(in the rows, 100 means zero)
Here are made-up elements, facts about them, and rows of numbers that follow some of those facts. Name the element behind each unnamed row.

How the elements are related:
bazer τ:d κ:f Φ:grabik χ:nagror, misom η:760
belabur τ:a κ:f η:648
betretu τ:c κ:g Φ:vari, brogre η:760
bisti τ:b κ:g χ:grabik η:855
brakem τ:d κ:f η:237
braskor τ:a κ:f Φ:grutro χ:posar η:760
breplir τ:c κ:f χ:saklem η:760
brogre τ:e κ:i Φ:trodron η:760
bruflas τ:c κ:f χ:flifon η:648
brugrufle τ:d κ:g Φ:mobestu χ:stiner η:855
buzolem τ:e κ:f η:760
detifi τ:a κ:f Φ:mobestu η:648
dider τ:c κ:h Φ:bazer, gupefle, getrevus η:760
drase τ:a κ:f Φ:dider, ziplok χ:miskal, taflal η:648
dridrul τ:b κ:f η:237
dropleste τ:c κ:f χ:brakem, stiner η:648
drutak τ:d κ:i Φ:trodron χ:kiguko, kloskin, ruti η:648
drutun τ:d κ:f Φ:skobek, fidram η:760
fabe τ:d κ:f Φ:trodron, voklu, mobestu η:648
faklo τ:c κ:f Φ:fabe, stozal η:648
famul τ:e κ:f Φ:trodron, belabur χ:sakom η:648
fekor τ:a κ:g χ:bisti η:237
femaklo τ:c κ:g Φ:pokin, mobestu η:648
fidram τ:b κ:i Φ:trikliles, lafuves, mobestu χ:drase, flifon η:760
fisos τ:b κ:g Φ:trodron η:648
flifon τ:d κ:f Φ:trodron, plevupla χ:seskogra η:237
flostik τ:a κ:i Φ:tedri η:237
flubres τ:c κ:g Φ:garaki, trodron, mobestu χ:bazer η:760
flugrase τ:a κ:i Φ:legre χ:bruflas η:855
flukler τ:d κ:g χ:bazer, breplir η:648
fluplek τ:e κ:f η:237
flupli τ:e κ:i Φ:stozal, voklu η:237
fodrus τ:d κ:i Φ:fabe, stuplo η:648
fogo τ:a κ:f χ:stiner η:648
foman τ:b κ:f χ:kloskin η:648
fumer τ:c κ:f χ:flostik, betretu η:648
ganol τ:c κ:f χ:sakom η:855
garaki τ:c κ:f Φ:voklu χ:klurevom η:237
getra τ:c κ:f Φ:trodron η:760
getrevus τ:a κ:f Φ:voklu χ:grabik η:237
grabik τ:c κ:h η:760
griflos τ:d κ:f Φ:drutak, plorake η:648
griklos τ:b κ:f χ:fluplek, stiner η:237
gritun τ:e κ:f χ:taflal η:648
groskituk τ:e κ:f Φ:fabe χ:garaki η:648
grurim τ:e κ:g Φ:pepazas η:648
grutro τ:a κ:f Φ:rine, trodron, kiguko, brogre η:648
gruveklil τ:b κ:h χ:razo, stuplo, lesuk η:648
gugu τ:d κ:f Φ:kiguko η:648
gupefle τ:d κ:h Φ:garaki η:760
keka τ:a κ:f Φ:trikliles, buzolem η:760
kiguko τ:d κ:f Φ:brogre χ:bisti η:648
kiskastik τ:e κ:g Φ:trodron, losik, griklos η:855
klaplen τ:c κ:g Φ:rine, stozal η:855
klelu τ:b κ:g Φ:pepazas, skuzo, pegus χ:lesuk η:237
klivupo τ:d κ:f Φ:posar χ:nital, skepodok η:648
klofin τ:a κ:f Φ:ganol η:648
kloplus τ:a κ:f Φ:brogre η:237
kloskin τ:d κ:g χ:tove η:237
klurevom τ:d κ:g η:855
lafuves τ:c κ:g χ:peflu η:648
legre τ:e κ:f Φ:trodron, voflur η:648
lesuk τ:c κ:f χ:nagror η:237
listu τ:a κ:i Φ:flubres η:760
losik τ:c κ:f η:648
memare τ:d κ:f Φ:pepazas, trodron η:648
menol τ:a κ:f χ:nagror, flifon η:648
meskam τ:a κ:f Φ:groskituk, tedri, brogre η:648
miskal τ:d κ:f Φ:legre, rine η:237
misom τ:b κ:g χ:lesuk, stiner, taflal η:237
mobestu τ:a κ:h χ:taflal η:760
mufupes τ:a κ:f Φ:brugrufle, pefle, grutro η:648
nagror τ:e κ:g η:648
nasir τ:e κ:h η:648
nimoklus τ:d κ:f Φ:plevupla χ:saklem η:760
nital τ:e κ:f Φ:tremok χ:grabik η:855
nudro τ:c κ:h Φ:vari η:237
paber τ:b κ:f Φ:piriplum, fisos χ:meskam, posar η:648
pabren τ:d κ:h χ:braskor η:237
pefetum τ:b κ:f η:760
pefle τ:b κ:g Φ:meskam, flukler η:237
peflu τ:a κ:h Φ:trodron η:237
pegus τ:e κ:g Φ:nasir, rubus, tedri, zanak η:237
pepazas τ:b κ:f Φ:grutro χ:klurevom η:855
pigragrur τ:a κ:f χ:viflin η:237
piriplum τ:d κ:f Φ:brakem, flugrase χ:grabik, misom η:237
plapa τ:b κ:f Φ:pefle, fekor η:237
plevupla τ:b κ:f η:760
plizes τ:e κ:f Φ:trodron, kloskin, mobestu η:760
plodom τ:a κ:f Φ:grurim χ:saklem, bazer, klelu η:855
plomu τ:a κ:g Φ:fodrus, getrevus η:237
plorake τ:c κ:g Φ:trodron χ:braskor η:648
pogram τ:c κ:i Φ:stuzin, breplir η:237
pokin τ:b κ:f Φ:trodron, rubus η:648
posar τ:d κ:g χ:gupefle η:648
rasok τ:a κ:i Φ:trodron, mobestu χ:rotru η:648
razo τ:c κ:f Φ:plorake χ:fluplek, bisti, griklos η:648
rine τ:a κ:f Φ:fabe η:237
rotru τ:e κ:g χ:meskam, grabik η:760
rubus τ:c κ:f η:648
rufum τ:b κ:g Φ:rasok χ:stuplo η:648
ruti τ:c κ:f Φ:trodron χ:meskam η:237
saklem τ:a κ:g χ:gupefle η:648
sakom τ:e κ:f Φ:stozal η:760
seskogra τ:a κ:g χ:lesuk η:855
sestak τ:b κ:i Φ:razo, ganol χ:plorake η:760
setok τ:d κ:f χ:gritun η:648
sira τ:a κ:i Φ:nasir, mobestu η:648
sivin τ:c κ:f Φ:tremok χ:sakom η:855
skepodok τ:c κ:g χ:detifi η:855
skisistan τ:d κ:f Φ:griflos η:648
skobek τ:a κ:f Φ:voflur χ:nagror, stiner η:760
skugoton τ:b κ:f χ:tatur η:855
skuzo τ:c κ:f Φ:pepazas η:237
sovo τ:d κ:f Φ:trodron, grutro η:648
stibrun τ:b κ:f Φ:zesturu η:760
stilis τ:b κ:h Φ:mufupes, pefetum χ:lesuk η:760
stiner τ:c κ:g Φ:fabe χ:nagror, lesuk η:648
stobo τ:e κ:f Φ:detifi, voklu η:648
stoler τ:a κ:g Φ:kiguko, grutro, zesturu χ:saklem η:648
stozal τ:a κ:f χ:skobek, ziplok, dridrul η:648
stuplo τ:a κ:h η:648
stuzin τ:d κ:f Φ:rine, griklos χ:posar η:648
suklik τ:d κ:f Φ:getra χ:skobek η:855
taflal τ:a κ:f χ:meskam, lesuk η:237
tatur τ:d κ:g Φ:klaplen χ:mobestu η:855
tedri τ:d κ:h Φ:brogre η:855
tibal τ:b κ:f Φ:zoskem, brogre χ:kiskastik η:648
tibosa τ:a κ:f Φ:trodron η:237
tove τ:c κ:f Φ:pabren, mobestu χ:razo η:648
tremok τ:c κ:f η:855
triges τ:a κ:f Φ:tatur χ:kiskastik η:855
trikliles τ:b κ:g η:855
trodron τ:b κ:g η:648
vari τ:a κ:f χ:nagror, stiner, flukler η:760
vave τ:b κ:i Φ:tremok, getrevus η:648
vedru τ:a κ:g Φ:voflur, lafuves η:648
viflin τ:b κ:g Φ:zifil χ:brugrufle η:760
voflur τ:c κ:g η:855
voklu τ:b κ:f η:855
vorugo τ:a κ:h χ:grabik, misom η:237
vuri τ:a κ:f Φ:grutro, plizes, plorake η:648
zanak τ:b κ:g Φ:peflu η:760
zastidrol τ:b κ:i Φ:rubus η:648
zesturu τ:a κ:i χ:meskam η:237
zifil τ:a κ:f Φ:belabur χ:lesuk, taflal η:855
ziplok τ:c κ:f η:855
zoskem τ:c κ:i χ:ganol η:648
zoskim τ:b κ:f Φ:fumer, suklik, ruti η:237

Some elements and their rows:
tremok: 116,109,104,107,100,137,145,100,102,107,92,127,104,119,101,93,118,105,101,89,86,106,103,70,99,111,81,94,97,100,99,103,87,100,124,61,117,77,117,100,107,90,96,75
mobestu: 91,107,114,89,95,70,108,80,99,98,103,90,96,117,94,108,111,91,100,87,118,87,81,110,93,105,97,106,114,96,115,95,87,110,102,94,100,120,89,98,103,99,126,100
plizes: 107,112,104,104,98,114,87,99,100,99,93,108,110,104,119,97,91,99,97,92,93,99,102,95,111,101,82,105,106,96,106,90,98,110,80,86,108,90,109,100,94,94,105,98
fidram: 107,119,98,101,98,123,112,98,101,104,87,123,103,104,136,96,83,106,98,95,90,102,112,94,114,96,90,100,100,94,103,90,101,129,94,86,121,86,105,97,83,97,92,90
flifon: 109,86,100,114,87,111,119,107,100,86,92,113,98,81,88,103,94,109,97,110,77,106,115,138,98,100,93,115,91,109,71,107,98,110,145,102,85,102,131,108,90,116,96,109
gruveklil: 89,106,93,85,115,83,83,102,99,106,104,82,92,115,118,99,94,101,106,101,124,109,100,108,93,100,126,94,99,94,108,104,111,97,94,100,108,107,71,95,111,95,93,99
stibrun: 104,121,92,96,103,108,88,101,104,103,98,119,106,104,129,93,75,102,94,98,91,100,87,95,124,93,93,97,97,95,107,98,113,109,64,99,109,95,99,98,100,91,86,86
vedru: 83,97,96,85,104,52,68,93,98,100,123,72,87,97,77,102,111,83,97,101,121,85,64,109,91,98,121,87,105,104,117,106,99,64,51,135,78,121,63,95,117,96,108,106
voflur: 92,107,111,85,104,79,93,97,95,102,111,80,102,111,90,100,114,100,100,79,140,72,75,93,96,113,99,100,109,109,127,121,78,85,77,137,92,138,67,105,123,96,92,87
ruti: 93,96,100,106,99,117,128,121,97,98,95,116,104,92,100,103,91,121,101,111,90,106,121,99,104,90,94,114,80,111,87,117,76,120,162,89,99,109,125,106,96,108,81,101
gupefle: 109,105,106,95,96,80,93,84,97,92,101,92,94,121,85,94,119,81,97,81,108,105,73,128,91,121,93,102,117,99,104,100,105,88,81,98,92,99,104,101,104,96,115,117
posar: 98,88,110,94,99,60,76,87,92,93,111,55,84,103,78,101,136,85,107,87,128,91,89,105,75,123,123,101,120,105,109,100,109,75,79,148,89,112,78,97,100,110,117,121
paber: 98,107,87,100,108,112,98,107,101,109,102,103,96,93,122,95,81,104,101,110,90,119,117,99,107,89,111,95,96,95,94,91,120,108,96,108,114,85,94,93,94,97,90,86
flostik: 99,88,98,113,91,108,103,113,102,99,95,136,118,85,93,99,82,109,93,117,70,106,107,102,109,84,84,110,72,102,74,107,81,112,134,72,84,101,129,108,95,108,96,98
sakom: 109,115,97,101,95,118,94,98,105,102,99,123,97,103,115,95,89,94,93,94,84,104,90,109,116,96,84,96,103,96,102,94,108,104,77,93,105,88,109,98,95,92,97,96
pegus: 82,97,99,84,97,49,94,114,91,88,111,87,104,103,82,103,113,106,96,97,127,80,64,105,98,104,116,112,83,115,100,138,77,84,102,140,75,143,84,111,120,108,80,104
dridrul: 96,98,95,104,101,102,108,126,100,97,89,130,124,101,116,97,89,121,97,107,95,106,104,83,111,93,99,108,67,102,87,120,90,115,136,82,99,105,113,112,105,105,74,87
skepodok: 95,114,105,80,99,76,112,91,94,99,111,86,88,111,88,109,112,102,100,83,132,76,82,107,102,107,107,93,120,111,119,126,92,86,80,134,92,143,71,104,119,98,89,95
pefle: 76,105,97,78,101,44,94,124,91,96,109,92,112,111,95,102,108,110,97,97,134,80,66,93,104,105,121,105,77,113,105,144,76,88,101,140,81,150,76,114,125,105,66,96
zoskem: 102,95,100,113,111,143,97,104,95,109,92,98,102,94,123,92,91,108,110,110,95,111,138,74,93,90,95,100,101,89,97,77,89,118,118,86,124,68,108,94,84,99,105,99

Which element is each row?
No name comes twice in this set of rows, the named rows included.
99,102,90,104,108,112,96,103,101,111,95,104,103,99,123,94,91,106,106,108,98,111,117,84,105,93,112,93,98,91,97,89,117,109,102,100,121,76,93,93,95,99,93,92  foman
102,82,112,100,93,67,109,100,91,85,95,94,108,106,82,103,115,104,102,97,116,104,106,129,80,113,101,116,97,107,82,121,85,107,151,102,82,121,109,110,99,116,106,122  pabren
93,122,102,81,100,88,97,97,97,102,102,110,93,130,109,94,117,95,101,87,116,100,73,113,100,108,100,92,106,99,115,112,92,92,89,79,104,102,93,98,116,87,96,103  dider
81,89,106,92,96,57,92,106,94,97,103,106,115,108,81,106,104,99,97,104,110,92,84,107,97,96,105,106,85,102,90,125,75,102,130,83,73,130,96,110,114,108,101,108  peflu
97,84,105,108,95,104,151,111,104,92,94,112,110,86,90,112,95,115,94,114,83,99,115,104,97,91,98,114,79,112,77,106,80,117,167,74,93,115,124,105,101,111,106,92  taflal
80,103,99,76,101,56,137,117,100,91,105,84,96,106,100,112,107,114,95,97,130,78,79,120,101,109,132,101,80,113,103,140,91,93,121,133,87,157,79,109,126,107,76,94  misom
110,109,103,107,104,120,117,102,102,106,90,120,120,114,118,96,95,107,99,91,100,100,104,64,109,103,86,100,92,92,103,104,94,116,96,83,115,92,96,104,103,94,92,68  voklu
101,89,98,114,101,119,102,94,103,105,98,106,103,87,99,98,98,97,104,110,79,113,128,80,96,87,98,101,101,89,93,75,109,113,114,75,111,67,112,93,82,101,122,96  rasok
84,102,97,88,101,85,88,118,93,96,109,111,99,107,101,99,88,113,97,110,112,100,85,138,104,95,105,104,78,108,94,133,77,96,121,103,79,131,104,110,119,100,72,109  nudro
81,101,101,82,112,76,85,101,91,101,114,65,82,105,102,102,123,97,107,95,140,85,88,91,84,108,124,88,105,105,121,109,86,83,84,142,99,115,65,95,108,99,100,115  lafuves
89,119,109,85,103,92,109,97,94,102,102,103,99,137,99,92,121,94,102,81,119,109,74,88,92,117,93,101,102,106,117,111,78,98,115,79,109,97,97,97,113,87,99,98  grabik
90,125,99,74,101,74,76,96,95,101,116,79,82,110,103,101,100,93,94,88,129,75,53,121,109,105,108,91,116,111,130,118,93,75,43,147,89,137,76,101,120,88,85,110  betretu
102,114,103,102,97,118,106,96,94,104,90,110,102,104,123,96,101,104,106,92,102,90,111,84,103,107,88,100,114,96,109,93,89,123,100,92,120,90,113,98,84,99,104,103  breplir
98,111,101,81,98,64,96,93,99,98,117,85,94,111,84,103,101,95,94,84,126,76,64,120,105,110,105,92,110,107,118,125,105,78,62,148,80,146,65,103,124,95,88,92  kiskastik

Now the same elements, written a new way:
Named rows:
dider: 119,117,120,89,100,93,86,93,97,101,105,90,86,105
kloplus: 95,112,120,105,100,100,95,129,92,83,102,97,95,89
plomu: 54,113,102,104,110,85,78,96,98,102,109,102,88,76
klofin: 97,110,117,106,98,103,95,103,96,87,94,102,98,80
skisistan: 134,108,109,111,103,100,105,93,104,91,93,101,118,100
pegus: 53,113,102,103,109,80,76,103,104,105,109,100,97,84
sira: 119,122,109,124,110,117,103,108,96,104,89,108,66,86
tove: 106,113,126,90,96,104,109,73,99,96,95,97,100,98
grurim: 63,109,104,102,107,89,68,87,108,111,100,107,108,75
femaklo: 64,111,110,98,104,91,75,50,102,115,103,105,96,81
pogram: 138,126,115,119,107,121,106,114,89,103,104,97,69,99
plizes: 100,113,120,103,93,82,102,128,99,90,104,97,81,109
betretu: 90,110,113,81,105,88,64,95,100,111,112,97,94,90
tibal: 129,105,108,114,102,104,98,108,104,89,96,104,112,86
gritun: 91,113,112,91,96,100,105,104,102,89,91,101,115,90
grabik: 107,115,119,65,99,93,101,114,100,97,103,98,97,102
kloskin: 70,110,91,91,115,81,103,94,108,106,108,109,117,87
voflur: 94,113,102,72,101,77,78,91,97,111,112,94,94,95
breplir: 116,114,118,80,93,94,105,96,91,90,101,88,98,105
brakem: 112,112,111,99,103,91,115,116,99,85,98,101,125,113

Name these rows:
No name comes twice in this set of rows, the named rows included.
101,107,123,89,101,112,100,125,102,86,93,104,106,87  meskam
47,112,91,87,109,84,93,103,101,103,109,106,92,69  fekor
82,108,94,67,109,67,96,119,114,105,105,102,104,81  bisti
120,116,119,82,95,87,104,143,105,90,103,89,92,102  nital
93,117,119,109,103,96,98,115,95,84,100,98,89,98  rine
46,106,96,91,106,87,77,85,102,107,96,110,109,68  saklem
145,112,99,132,107,124,133,113,105,107,98,112,83,86  drutak
57,110,96,106,115,81,93,105,108,104,104,103,112,78  klelu
117,112,107,104,105,95,132,109,104,86,100,92,112,100  piriplum
103,109,96,82,113,71,91,106,114,110,108,98,103,89  tatur
119,125,99,112,109,118,120,130,90,96,100,104,69,79  zesturu

